Below are the code and all the weights of a small trained network. Each question names an input and a target symbol and asks about switching units off, where a switched-off unit gives its printed mean instead of its output.

import numpy as np


def w(rows, s, z=0):
    codes = np.array(rows[::2]) - 128.0
    scale = np.full(codes.shape[1], s)
    scale[-1] = z or s
    return codes * scale


def f(y):
    return np.maximum(y, 0)


def softmax(a):
    e = np.exp(a - a.max(-1, keepdims=True))
    return e / e.sum(-1, keepdims=True)


def log_softmax(a):
    a = a - a.max(-1, keepdims=True)
    return a - np.log(np.exp(a).sum(-1, keepdims=True))


def net(x, mask):
    ids = ['αελξσφω'.index(c) for c in x.split()]
    T = len(ids)
    res = E[ids] + P[:T]
    u = 0
    for l in range(2):
        r = res
        for j in range(2):
            rows = slice(2 * j, 2 * j + 2)
            q, k, v = (r @ M[l][rows].T for M in (Q, K, V))
            z = softmax(np.where(np.tri(T) > 0, q @ k.T / 2**0.5, -1e9)) @ v
            o = O[l][rows]
            res = res + np.where(mask[u + j], z, o[:, -1]) @ o[:, :-1]
        u += 2
        y = f(res @ A[l][:, :-1].T + A[l][:, -1])
        res = res + np.where(mask[u : u + 4], y, B[l][:, -1]) @ B[l][:, :-1]
        u += 4
    return log_softmax(res[-1] @ U[:, :-1].T + U[:, -1])


Q, K, V, O, A, B = {}, {}, {}, {}, {}, {}
E = w([
[179,163,174,137,120],'α',
[180,151,117,152,155],'ε',
[112,12,67,96,104],'λ',
[165,250,180,74,38],'ξ',
[105,133,111,161,249],'σ',
[128,167,128,112,119],'φ',
[122,197,112,74,137],'ω',
],0.012)
P = w([
[255,80,131,33,201],'0',
[65,119,116,172,63],'1',
[196,136,94,68,153],'2',
[77,124,133,179,79],'3',
[197,142,64,101,137],'4',
[88,135,141,177,88],'5',
[185,162,50,110,133],'6',
[93,143,163,167,98],'7',
[172,179,47,115,133],'8',
[79,151,181,155,101],'9',
[158,194,32,122,135],'10',
[86,161,197,146,114],'11',
[137,215,31,113,144],'12',
[83,159,206,143,115],'13',
],0.0079)
Q[0] = w([
[65,164,200,119,38],'0.h0',
[151,95,40,114,213],'0.h0',
[221,163,123,124,239],'0.h1',
[33,4,116,187,254],'0.h1',
],0.0064)
K[0] = w([
[101,191,253,116,106],'0.h0',
[127,37,33,147,128],'0.h0',
[170,203,227,134,213],'0.h1',
[134,39,167,77,219],'0.h1',
],0.0078)
V[0] = w([
[145,197,191,162,40],'0.h0',
[154,138,103,56,71],'0.h0',
[71,163,107,209,217],'0.h1',
[1,27,111,178,83],'0.h1',
],0.0064)
O[0] = w([
[142,189,121,211,75,125],'0.h0',
[122,173,76,108,102,204],'0.h0',
[180,255,150,137,92,56],'0.h1',
[12,169,89,159,50,2],'0.h1',
],0.0086,0.0037)
A[0] = w([
[15,71,133,240,214,129],'0.n0',
[254,70,67,25,230,251],'0.n1',
[222,182,175,189,200,238],'0.n2',
[104,34,91,165,159,163],'0.n3',
],0.0052,0.0017)
B[0] = w([
[174,142,253,70,126,147],'0.n0',
[238,126,148,65,176,254],'0.n1',
[47,101,35,149,145,199],'0.n2',
[172,112,155,35,123,159],'0.n3',
],0.0066,0.0092)
Q[1] = w([
[74,57,144,221,107],'1.h0',
[187,142,138,62,131],'1.h0',
[35,112,28,154,91],'1.h1',
[231,202,255,132,83],'1.h1',
],0.0062)
K[1] = w([
[237,111,83,6,254],'1.h0',
[76,133,112,184,122],'1.h0',
[225,101,99,29,177],'1.h1',
[116,219,115,218,43],'1.h1',
],0.0065)
V[1] = w([
[1,140,160,178,164],'1.h0',
[225,73,136,39,166],'1.h0',
[3,239,184,228,86],'1.h1',
[191,178,134,89,70],'1.h1',
],0.005)
O[1] = w([
[144,131,68,65,169,64],'1.h0',
[136,78,229,146,64,209],'1.h0',
[156,36,186,67,52,9],'1.h1',
[100,204,62,129,2,154],'1.h1',
],0.0046,0.013)
A[1] = w([
[107,98,135,112,45,126],'1.n0',
[214,67,221,69,179,105],'1.n1',
[206,93,146,25,105,211],'1.n2',
[112,88,109,70,253,4],'1.n3',
],0.0068,0.0021)
B[1] = w([
[115,34,7,94,64,151],'1.n0',
[2,166,149,19,79,255],'1.n1',
[163,88,173,78,128,250],'1.n2',
[200,147,113,169,28,235],'1.n3',
],0.0075,0.0085)
U = w([
[93,120,217,43,155,140],'α',
[185,115,69,106,75,143],'ε',
[229,82,78,190,206,255],'λ',
[108,225,3,134,185,107],'ξ',
[110,243,187,184,133,19],'σ',
[29,104,109,133,134,136],'φ',
[172,54,220,191,126,64],'ω',
],0.007,0.0054)

Each question gives the input, a string of symbols that net reads in full, and the target symbol t.
The units are the heads (2 rows each of Q, K, V and O) and the neurons (one row each of A and B). Each row of codes is followed by its name. A weight is (code - 128) times the scale printed after its matrix; where a second scale follows, it is the last column's (O, A, B and U).
mask holds one flag per unit, layer by layer, with each layer's heads first. A switched-off unit (its flag False) gives its mean, the last column of its rows in O or B, instead of its output. The means were averaged over made-up inputs and are rounded, as every weight is.
A unit's drop is (log p(t) with every unit on - log p(t) with that unit switched off) / (log p(t) with every unit on - log p(t) with every unit switched off).
The circuit of an input: a set's keep is (log p(t) with only the set's units on - log p(t) with every unit switched off) / (log p(t) with every unit on - log p(t) with every unit switched off). Starting from all 12 units, units are removed one at a time, each time the one whose removal leaves the highest keep (on an exact tie, the one counted first), for as long as the keep stays at least 0.8.
units of the circuit, in order: the units of the circuit, biggest drop first
most important unit: the unit with the biggest drop
top k neurons: the k neurons with the biggest drops, biggest first
top k neurons in layer l: the k neurons of layer l with the biggest drops, biggest first
which heads matter: for each layer, one digit per head in row order, 1 if its drop is at least 0.15 and else 0, layers parted by /
input λ σ ε, target α: most important unit	1.n1
input σ σ λ ε ξ, target α: which heads matter	01 / 01
input ξ σ ω, target α: units of the circuit, in order	1.n1; 0.h1; 0.n1
input ξ ε λ α ε φ λ ε φ φ, target σ: which heads matter	11 / 00
input ξ λ ξ λ φ, target α: units of the circuit, in order	1.n1; 0.h1; 1.h1
input σ φ α, target α: units of the circuit, in order	1.h1; 1.n1; 0.n1
input λ λ ω φ ξ σ φ α, target ω: top 4 neurons	0.n1; 1.n1; 0.n3; 0.n2
input λ λ ξ ξ α λ φ, target α: which heads matter	11 / 01
input ω ε ω λ, target φ: which heads matter	01 / 11
input φ σ φ ω, target ξ: units of the circuit, in order	0.n1; 0.h1; 1.h0; 1.h1
input ε ξ σ λ ξ φ φ λ φ λ φ α α λ, target σ: units of the circuit, in order	0.h1; 1.h1; 0.n1; 1.h0
input λ ε σ α ω φ, target σ: units of the circuit, in order	0.n1; 0.h0; 1.h1; 1.h0
input σ φ ξ ω λ ε σ, target ε: top 3 neurons in layer 0	0.n1; 0.n2; 0.n0
input φ α ξ α φ λ σ λ ξ ξ λ λ λ, target ξ: units of the circuit, in order	0.h1; 1.h1; 0.n1
input φ σ λ ε φ φ σ, target ε: top 4 neurons	1.n3; 0.n1; 1.n1; 0.n2
input σ λ φ φ ε, target α: top 3 neurons	0.n1; 1.n1; 1.n2
input ε λ λ ξ λ λ λ ω, target ξ: units of the circuit, in order	0.n1; 1.h1; 0.h1
input ε ε ε φ α ξ λ, target α: top 3 neurons	0.n1; 0.n2; 1.n1
input ε ω σ, target α: top neuron	1.n1
input ε λ ξ λ ω φ λ λ, target φ: units of the circuit, in order	0.h1
input σ ξ ξ σ ω, target α: top 2 neurons in layer 1	1.n1; 1.n2
input σ σ ω λ λ σ λ ω ε σ σ ξ, target ε: top 3 neurons	1.n0; 1.n1; 0.n1
input α σ φ σ ξ λ λ φ σ α ε α φ, target λ: top 3 neurons	1.n1; 0.n0; 0.n3
input φ λ σ, target α: top 4 neurons	1.n1; 0.n1; 1.n2; 1.n0
